What each symbol does to the units:
w642 u w757
w642 f w351
w642 q w162
w642 l w250
w642 s w745
w642 m w303
w954 u w875
w954 f w946
w954 q w123
w954 l w443
w954 s w67
w954 m w391
w193 u w262
w193 f w927
w193 q w724
w193 l w593
w193 s w217
w193 m w283
w736 u w593
w736 f w592
w736 q w927
w736 l w34
w736 s w262
w736 m w140
w917 u w542
w917 f w303
w917 q w104
w917 l w388
w917 s w1
w917 m w642
w123 u w186
w123 f w429
w123 q w391
w123 l w181
w123 s w673
w123 m w858
w1 u w620
w1 f w75
w1 q w706
w1 l w513
w1 s w433
w1 m w745
w469 u w313
w469 f w189
w469 q w497
w469 l w24
w469 s w351
w469 m w978
w75 u w917
w75 f w250
w75 q w757
w75 l w162
w75 s w618
w75 m w388
w586 u w217
w586 f w724
w586 q w519
w586 l w262
w586 s w978
w586 m w264
w391 u w342
w391 f w3
w391 q w858
w391 l w68
w391 s w118
w391 m w946
w28 u w429
w28 f w540
w28 q w710
w28 l w361
w28 s w391
w28 m w433
w696 u w49
w696 f w954
w696 q w191
w696 l w118
w696 s w220
w696 m w206
w618 u w1
w618 f w104
w618 q w9
w618 l w542
w618 s w361
w618 m w513
w115 u w384
w115 f w118
w115 q w49
w115 l w191
w115 s w614
w115 m w67
w546 u w592
w546 f w370
w546 q w553
w546 l w720
w546 s w927
w546 m w614
w24 u w978
w24 f w519
w24 q w897
w24 l w217
w24 s w997
w24 m w420
w890 u w927
w890 f w553
w890 q w34
w890 l w592
w890 s w724
w890 m w209
w351 u w797
w351 f w267
w351 q w923
w351 l w997
w351 s w388
w351 m w177
w497 u w267
w497 f w217
w497 q w978
w497 l w897
w497 s w923
w497 m w789
w177 u w234
w177 f w24
w177 q w313
w177 l w497
w177 s w250
w177 m w267
w897 u w789
w897 f w264
w897 q w420
w897 l w638
w897 s w469
w897 m w586
w978 u w408
w978 f w638
w978 q w789
w978 l w420
w978 s w177
w978 m w189
w3 u w28
w3 f w718
w3 q w475
w3 l w976
w3 s w443
w3 m w361
w189 u w897
w189 f w262
w189 q w217
w189 l w519
w189 s w267
w189 m w638
w191 u w67
w191 f w123
w191 q w206
w191 l w875
w191 s w645
w191 m w387
w420 u w189
w420 f w193
w420 q w586
w420 l w95
w420 s w497
w420 m w519
w387 u w118
w387 f w858
w387 q w954
w387 l w342
w387 s w49
w387 m w123
w706 u w618
w706 f w757
w706 q w745
w706 l w917
w706 s w976
w706 m w542
w234 u w923
w234 f w978
w234 q w997
w234 l w267
w234 s w303
w234 m w469
w710 u w3
w710 f w620
w710 q w433
w710 l w125
w710 s w858
w710 m w976
w673 u w191
w673 f w342
w673 q w118
w673 l w954
w673 s w384
w673 m w875
w927 u w959
w927 f w971
w927 q w140
w927 l w209
w927 s w327
w927 m w444
w217 u w420
w217 f w327
w217 q w638
w217 l w264
w217 s w408
w217 m w95
w125 u w976
w125 f w745
w125 q w718
w125 l w618
w125 s w28
w125 m w1
w140 u w890
w140 f w560
w140 q w444
w140 l w546
w140 s w484
w140 m w592
w313 u w997
w313 f w897
w313 q w267
w313 l w978
w313 s w797
w313 m w408
w593 u w283
w593 f w209
w593 q w959
w593 l w140
w593 s w264
w593 m w890
w605 u w720
w605 f w696
w605 q w370
w605 l w115
w605 s w592
w605 m w384
w638 u w586
w638 f w484
w638 q w95
w638 l w193
w638 s w24
w638 m w262
w542 u w513
w542 f w955
w542 q w75
w542 l w642
w542 s w620
w542 m w757
w720 u w614
w720 f w49
w720 q w220
w720 l w384
w720 s w209
w720 m w645
w789 u w24
w789 f w95
w789 q w189
w789 l w586
w789 s w313
w789 m w217
w906 u w250
w906 f w313
w906 q w351
w906 l w234
w906 s w757
w906 m w923
w797 u w906
w797 f w469
w797 q w218
w797 l w177
w797 s w642
w797 m w234
w997 u w177
w997 f w789
w997 q w469
w997 l w408
w997 s w906
w997 m w497
w34 u w140
w34 f w614
w34 q w209
w34 l w971
w34 s w283
w34 m w546
w250 u w303
w250 f w997
w250 q w797
w250 l w923
w250 s w104
w250 m w218
w206 u w673
w206 f w391
w206 q w387
w206 l w186
w206 s w115
w206 m w954
w303 u w955
w303 f w177
w303 q w906
w303 l w218
w303 s w75
w303 m w351
w560 u w553
w560 f w115
w560 q w720
w560 l w370
w560 s w34
w560 m w220
w923 u w218
w923 f w408
w923 q w177
w923 l w469
w923 s w955
w923 m w313
w209 u w444
w209 f w605
w209 q w546
w209 l w560
w209 s w736
w209 m w553
w745 u w9
w745 f w388
w745 q w542
w745 l w104
w745 s w540
w745 m w75
w220 u w605
w220 f w67
w220 q w645
w220 l w500
w220 s w546
w220 m w115
w724 u w327
w724 f w140
w724 q w283
w724 l w959
w724 s w638
w724 m w736
w540 u w125
w540 f w513
w540 q w620
w540 l w706
w540 s w3
w540 m w618
w68 u w946
w68 f w976
w68 q w28
w68 l w475
w68 s w123
w68 m w710
w971 u w546
w971 f w645
w971 q w560
w971 l w605
w971 s w890
w971 m w720
w976 u w361
w976 f w9
w976 q w540
w976 l w1
w976 s w429
w976 m w620
w218 u w351
w218 f w497
w218 q w234
w218 l w313
w218 s w162
w218 m w997
w95 u w519
w95 f w593
w95 q w262
w95 l w724
w95 s w897
w95 m w327
w67 u w696
w67 f w186
w67 q w673
w67 l w387
w67 s w370
w67 m w118
w49 u w500
w49 f w875
w49 q w67
w49 l w206
w49 s w605
w49 m w673
w592 u w209
w592 f w220
w592 q w971
w592 l w614
w592 s w959
w592 m w560
w342 u w123
w342 f w28
w342 q w443
w342 l w946
w342 s w206
w342 m w181
w384 u w645
w384 f w206
w384 q w500
w384 l w67
w384 s w560
w384 m w696
w370 u w220
w370 f w191
w370 q w384
w370 l w49
w370 s w971
w370 m w500
w361 u w433
w361 f w706
w361 q w125
w361 l w620
w361 s w68
w361 m w718
w475 u w710
w475 f w1
w475 q w361
w475 l w540
w475 s w181
w475 m w125
w186 u w954
w186 f w68
w186 q w342
w186 l w858
w186 s w191
w186 m w443
w519 u w638
w519 f w283
w519 q w264
w519 l w327
w519 s w789
w519 m w193
w388 u w642
w388 f w218
w388 q w955
w388 l w906
w388 s w513
w388 m w250
w718 u w540
w718 f w542
w718 q w1
w718 l w9
w718 s w710
w718 m w706
w553 u w971
w553 f w384
w553 q w614
w553 l w220
w553 s w140
w553 m w605
w955 u w162
w955 f w234
w955 q w250
w955 l w351
w955 s w917
w955 m w797
w500 u w115
w500 f w387
w500 q w696
w500 l w673
w500 s w720
w500 m w191
w283 u w484
w283 f w444
w283 q w736
w283 l w890
w283 s w95
w283 m w927
w443 u w391
w443 f w710
w443 q w181
w443 l w429
w443 s w387
w443 m w68
w959 u w736
w959 f w546
w959 q w890
w959 l w444
w959 s w193
w959 m w34
w264 u w95
w264 f w736
w264 q w193
w264 l w484
w264 s w189
w264 m w724
w858 u w443
w858 f w475
w858 q w946
w858 l w28
w858 s w875
w858 m w429
w513 u w745
w513 f w162
w513 q w917
w513 l w757
w513 s w718
w513 m w104
w444 u w34
w444 f w720
w444 q w592
w444 l w553
w444 s w593
w444 m w971
w327 u w193
w327 f w890
w327 q w484
w327 l w736
w327 s w586
w327 m w593
w757 u w104
w757 f w797
w757 q w388
w757 l w303
w757 s w9
w757 m w955
w118 u w206
w118 f w443
w118 q w875
w118 l w123
w118 s w500
w118 m w186
w162 u w388
w162 f w923
w162 q w303
w162 l w797
w162 s w542
w162 m w906
w408 u w497
w408 f w586
w408 q w24
w408 l w189
w408 s w234
w408 m w897
w614 u w560
w614 f w500
w614 q w605
w614 l w645
w614 s w444
w614 m w370
w429 u w68
w429 f w125
w429 q w3
w429 l w433
w429 s w342
w429 m w475
w433 u w475
w433 f w618
w433 q w976
w433 l w718
w433 s w946
w433 m w540
w262 u w264
w262 f w959
w262 q w327
w262 l w283
w262 s w420
w262 m w484
w484 u w724
w484 f w34
w484 q w593
w484 l w927
w484 s w519
w484 m w959
w267 u w469
w267 f w420
w267 q w408
w267 l w789
w267 s w218
w267 m w24
w875 u w387
w875 f w181
w875 q w186
w875 l w391
w875 s w696
w875 m w342
w620 u w718
w620 f w917
w620 q w618
w620 l w745
w620 s w475
w620 m w9
w9 u w706
w9 f w642
w9 q w513
w9 l w75
w9 s w125
w9 m w917
w645 u w370
w645 f w673
w645 q w115
w645 l w696
w645 s w553
w645 m w49
w181 u w858
w181 f w433
w181 q w68
w181 l w3
w181 s w954
w181 m w28
w946 u w181
w946 f w361
w946 q w429
w946 l w710
w946 s w186
w946 m w3
w104 u w75
w104 f w906
w104 q w642
w104 l w955
w104 s w706
w104 m w162

In the rows, 163 stands for zero.

The rows follow the links: the fewer symbols apart two units are, the more alike their rows tend to be.

Each row is also shifted at random along 6 hidden directions that mean nothing.

The rows of 90 units, shuffled:
Each row stands for one unit.
1: 170,171,142,189,89,146,189,158,126,169,180,175,195,125,138,146,163,183,153,179,200,131,185,154,147
2: 182,152,141,134,155,157,167,167,214,126,172,185,165,162,191,146,193,149,162,161,155,175,149,166,161
3: 156,173,128,147,129,162,166,117,88,124,160,177,158,204,155,149,174,196,140,139,209,150,148,192,152
4: 158,159,146,148,113,138,177,185,188,145,157,203,207,175,159,155,130,178,181,150,153,140,147,163,136
5: 161,188,156,154,165,173,185,159,112,172,175,133,168,191,170,159,148,234,131,127,251,171,202,178,152
6: 181,152,141,129,126,150,171,69,186,122,164,189,166,181,198,143,128,130,157,148,168,170,160,161,138
7: 192,170,184,178,170,170,181,176,159,185,177,124,166,142,172,187,189,170,143,154,192,148,169,162,174
8: 159,177,132,151,161,166,169,213,122,142,155,176,162,195,154,165,218,196,143,146,186,156,141,187,174
9: 145,169,155,167,115,130,107,174,132,175,191,128,202,151,144,170,149,114,178,168,183,204,150,183,183
10: 195,183,134,131,193,169,170,215,156,143,151,157,167,168,171,159,202,128,138,138,158,232,141,161,179
11: 157,160,150,184,182,169,174,206,193,162,161,217,135,145,158,154,204,193,163,210,151,166,164,159,174
12: 188,183,157,164,173,132,136,108,105,185,202,120,180,152,168,168,189,181,158,163,255,260,153,195,193
13: 163,188,153,145,183,171,157,178,158,170,171,127,155,182,160,171,190,170,129,144,193,178,177,172,183
14: 200,158,161,145,189,149,176,241,143,146,161,192,170,162,195,150,182,123,175,171,136,178,127,185,186
15: 128,164,154,170,111,136,123,147,201,181,176,135,202,159,133,173,196,177,182,165,189,162,172,163,172
16: 131,157,167,184,125,172,165,167,137,171,145,127,198,164,128,164,180,209,178,141,185,130,193,140,134
17: 153,185,130,147,125,156,149,54,125,160,158,118,169,177,138,154,210,162,136,138,209,169,187,155,157
18: 191,167,186,188,218,157,185,181,221,201,160,188,147,120,159,188,162,164,162,199,136,199,143,149,185
19: 140,151,174,176,125,168,135,203,216,166,147,117,189,145,131,194,236,128,174,156,111,100,148,139,170
20: 130,153,172,198,122,154,150,164,194,188,157,165,190,162,146,184,217,193,176,177,191,138,183,154,163
21: 164,158,126,136,79,132,168,193,142,127,171,188,219,165,158,130,141,145,183,147,157,121,153,180,140
22: 157,158,150,181,150,158,184,140,87,152,150,214,136,158,144,131,139,166,170,194,134,114,168,166,151
23: 168,159,140,147,198,175,142,192,215,128,178,175,132,161,171,163,191,190,154,166,161,218,128,174,170
24: 148,162,142,148,148,183,193,179,164,143,134,166,182,179,148,131,159,191,163,131,149,121,205,132,121
25: 166,150,167,153,185,193,173,172,176,141,152,135,166,160,166,154,138,202,173,126,166,193,166,143,131
26: 137,180,156,153,164,172,164,129,99,181,154,131,163,185,145,143,107,168,147,140,186,165,216,154,149
27: 155,160,133,142,147,177,171,222,199,131,154,140,196,152,142,142,190,197,170,129,150,159,172,141,136
28: 150,195,127,137,134,157,137,168,190,166,181,118,191,170,134,168,189,171,130,132,200,201,178,165,172
29: 159,175,149,136,174,175,177,127,234,153,127,179,160,199,163,175,147,150,137,126,150,200,168,133,142
30: 154,191,126,136,138,159,167,181,244,147,153,180,201,197,152,185,144,197,128,115,204,237,148,160,144
31: 139,168,130,146,135,168,144,153,168,123,167,177,158,189,147,154,136,209,154,140,183,170,146,179,142
32: 157,141,171,154,160,166,199,201,183,154,143,211,174,181,185,139,139,186,187,163,132,101,189,153,134
33: 136,167,139,142,152,171,129,145,223,127,176,176,154,182,151,167,83,187,151,139,167,224,131,170,138
34: 180,152,155,156,201,184,189,70,145,131,165,191,115,182,198,144,141,227,150,157,218,221,168,170,137
35: 190,164,207,182,202,181,183,223,141,194,170,126,159,141,180,193,158,156,152,157,177,170,160,165,180
36: 173,165,159,147,161,177,154,153,101,141,176,112,147,178,175,168,207,159,146,135,185,127,145,185,173
37: 153,174,158,171,182,171,150,170,167,179,146,124,170,162,138,179,246,173,160,151,166,189,167,146,178
38: 201,176,176,167,173,163,177,158,126,182,190,120,157,135,175,173,183,154,138,157,198,160,163,173,188
39: 138,176,143,144,151,169,162,187,190,147,138,185,165,205,150,173,168,173,146,137,151,142,151,162,157
40: 159,145,165,154,215,190,165,151,254,143,151,196,119,170,181,158,148,198,164,168,137,189,164,146,148
41: 145,162,158,168,121,160,129,178,162,160,161,110,201,150,131,181,180,138,171,138,160,175,150,150,159
42: 185,167,179,181,177,148,179,179,158,191,173,179,167,120,152,155,131,157,176,192,144,166,155,166,174
43: 163,142,181,157,186,196,166,106,174,143,148,132,136,181,177,176,185,190,164,133,162,136,154,149,145
44: 146,171,165,156,151,139,120,198,99,183,191,115,177,138,138,135,155,108,186,183,126,121,176,186,197
45: 161,148,178,165,161,154,205,122,154,165,131,227,167,191,172,156,92,189,181,163,150,136,167,153,125
46: 146,167,166,154,211,181,154,204,173,153,153,186,134,196,162,178,109,183,155,151,153,214,130,175,164
47: 162,164,138,158,129,137,175,174,168,145,150,209,186,164,144,156,187,165,180,171,134,121,132,168,160
48: 113,158,173,168,128,145,122,182,172,192,171,139,195,160,129,156,117,159,197,172,144,126,195,162,159
49: 154,143,129,136,120,165,162,173,183,117,171,178,165,158,168,120,183,167,175,163,135,98,181,158,138
50: 149,162,126,169,101,148,174,26,144,141,158,212,149,171,143,136,136,183,152,178,181,135,176,156,128
51: 201,148,179,146,230,176,191,161,122,143,160,192,117,170,222,135,127,139,165,173,151,205,162,172,164
52: 180,160,179,176,153,141,184,107,118,183,172,180,170,137,157,139,83,164,183,180,155,142,170,166,148
53: 160,186,127,134,143,159,152,163,193,137,150,171,176,197,153,179,176,146,131,128,169,193,136,171,166
54: 179,170,144,169,145,143,184,164,110,151,164,208,178,163,154,150,135,184,168,165,179,191,131,181,155
55: 180,153,199,184,216,151,188,163,180,199,152,192,145,141,166,167,170,172,194,202,118,129,157,154,183
56: 150,155,194,193,175,177,167,193,178,186,143,131,181,160,151,195,182,189,171,147,173,175,161,141,156
57: 188,169,172,196,165,155,207,125,165,189,165,191,166,128,158,164,163,211,155,188,196,171,175,154,157
58: 166,172,183,159,194,160,157,123,226,202,174,130,145,146,156,178,182,153,158,173,143,138,181,153,187
59: 199,171,162,176,236,158,173,187,143,165,147,213,109,150,167,179,243,131,158,206,122,209,102,176,212
60: 181,161,184,173,147,169,154,129,113,166,165,111,165,149,169,186,169,100,150,147,164,150,145,162,167
61: 180,153,166,173,163,141,171,178,169,165,193,199,178,166,206,160,162,212,175,182,242,230,166,190,170
62: 162,157,153,147,150,182,157,175,156,128,166,119,179,155,157,150,147,182,170,121,167,169,152,157,135
63: 172,147,158,186,179,164,190,115,171,161,164,221,119,169,198,157,229,211,156,205,208,168,187,164,164
64: 146,144,200,202,179,165,160,147,88,197,138,163,140,175,172,170,216,146,187,198,157,112,190,162,183
65: 148,173,155,160,138,160,132,143,130,163,156,112,190,157,130,166,162,136,164,137,170,197,162,151,160
66: 167,144,146,138,163,170,159,160,117,119,173,173,134,157,183,113,143,125,173,174,126,123,172,172,153
67: 170,171,196,178,189,172,199,166,138,206,177,139,161,148,166,154,124,220,160,164,195,131,217,160,158
68: 178,173,152,190,107,145,177,133,155,176,181,172,193,133,152,172,131,171,142,170,228,213,168,157,149
69: 155,165,150,198,104,149,168,207,189,178,172,173,194,128,139,176,217,174,157,189,187,141,174,151,166
70: 181,152,170,166,207,154,148,146,206,160,172,204,120,163,210,182,182,112,154,206,158,232,142,173,194
71: 187,183,166,158,192,145,149,144,159,193,193,119,155,136,160,167,223,150,152,176,182,182,160,181,210
72: 155,176,160,160,163,148,143,117,250,192,183,130,172,146,141,180,226,197,161,170,180,162,173,156,185
73: 142,179,172,149,172,179,155,242,162,171,178,127,173,182,160,170,103,180,144,131,179,159,182,174,162
74: 157,172,151,144,169,175,192,156,187,157,127,191,164,204,164,166,153,186,140,132,171,169,178,147,142
75: 161,165,130,160,130,141,157,128,188,143,150,209,163,158,134,160,195,148,166,181,123,139,124,161,164
76: 139,186,140,150,138,158,120,192,189,170,169,111,203,156,122,167,141,142,156,136,164,222,165,152,161
77: 169,159,140,143,149,178,165,195,130,127,167,129,190,151,157,131,143,183,170,120,175,190,164,154,132
78: 150,138,186,161,195,200,167,166,176,149,138,136,139,170,168,165,181,187,180,143,120,105,165,139,142
79: 161,163,167,150,162,182,155,144,211,145,173,126,167,179,168,188,178,211,147,119,200,173,145,162,150
80: 169,152,169,151,167,185,159,139,105,135,164,116,145,174,175,163,176,159,158,133,168,129,148,174,157
81: 182,155,210,186,213,185,167,165,150,186,136,127,139,158,178,209,220,126,159,162,148,168,142,148,188
82: 157,192,148,150,192,171,154,262,162,179,177,123,167,166,146,166,211,177,139,149,178,185,177,175,197
83: 131,160,165,140,134,178,138,178,163,148,168,122,166,184,156,161,97,139,155,127,137,96,169,167,149
84: 190,180,183,171,181,165,188,226,100,194,200,121,180,131,169,154,127,190,150,159,209,171,188,181,178
85: 137,154,136,148,147,174,143,143,191,122,166,177,138,176,149,147,166,192,163,157,145,138,154,164,145
86: 162,171,123,175,124,149,164,156,165,144,182,203,171,143,143,141,152,198,152,183,194,199,158,167,151
87: 175,164,139,142,171,178,183,232,122,139,151,146,174,159,159,132,196,165,165,139,144,158,174,154,151
88: 167,160,184,203,163,159,168,167,178,193,156,176,162,147,165,200,185,147,151,189,185,201,159,152,176
89: 169,156,209,180,188,183,161,239,142,187,160,122,164,140,170,191,118,113,162,158,129,147,156,154,174
90: 140,176,139,122,111,158,98,152,243,140,186,111,182,177,144,187,130,95,135,119,136,149,137,169,167

Some units, each with its row:
w264 54
w560 8
w519 59
w620 84
w706 71
w890 66
w234 55
w475 19
w593 6
w546 31
w262 47
w976 89
w181 17
w923 52
w49 77
w191 78
w420 11
w757 20
w718 38
w68 37
w118 79
w104 64
w673 43
w384 24
w724 21
w218 42
w220 74
w736 2

Row, symbols taken left to right, then the row they reach:
41 f u m: 58
14 q s q: 45
49 f u m: 39
25 f q m l: 16
32 f m l s: 33
65 l s f: 60
53 u s f m s: 3
85 u f f q: 62
81 l m q: 44
36 f q s l: 26
23 q s f f: 29
35 u q s f u: 7
4 s m l u l: 51
22 m l u f: 34
28 l m f: 67
75 m s u: 86
90 u s l u s: 87
9 u s f m s: 12

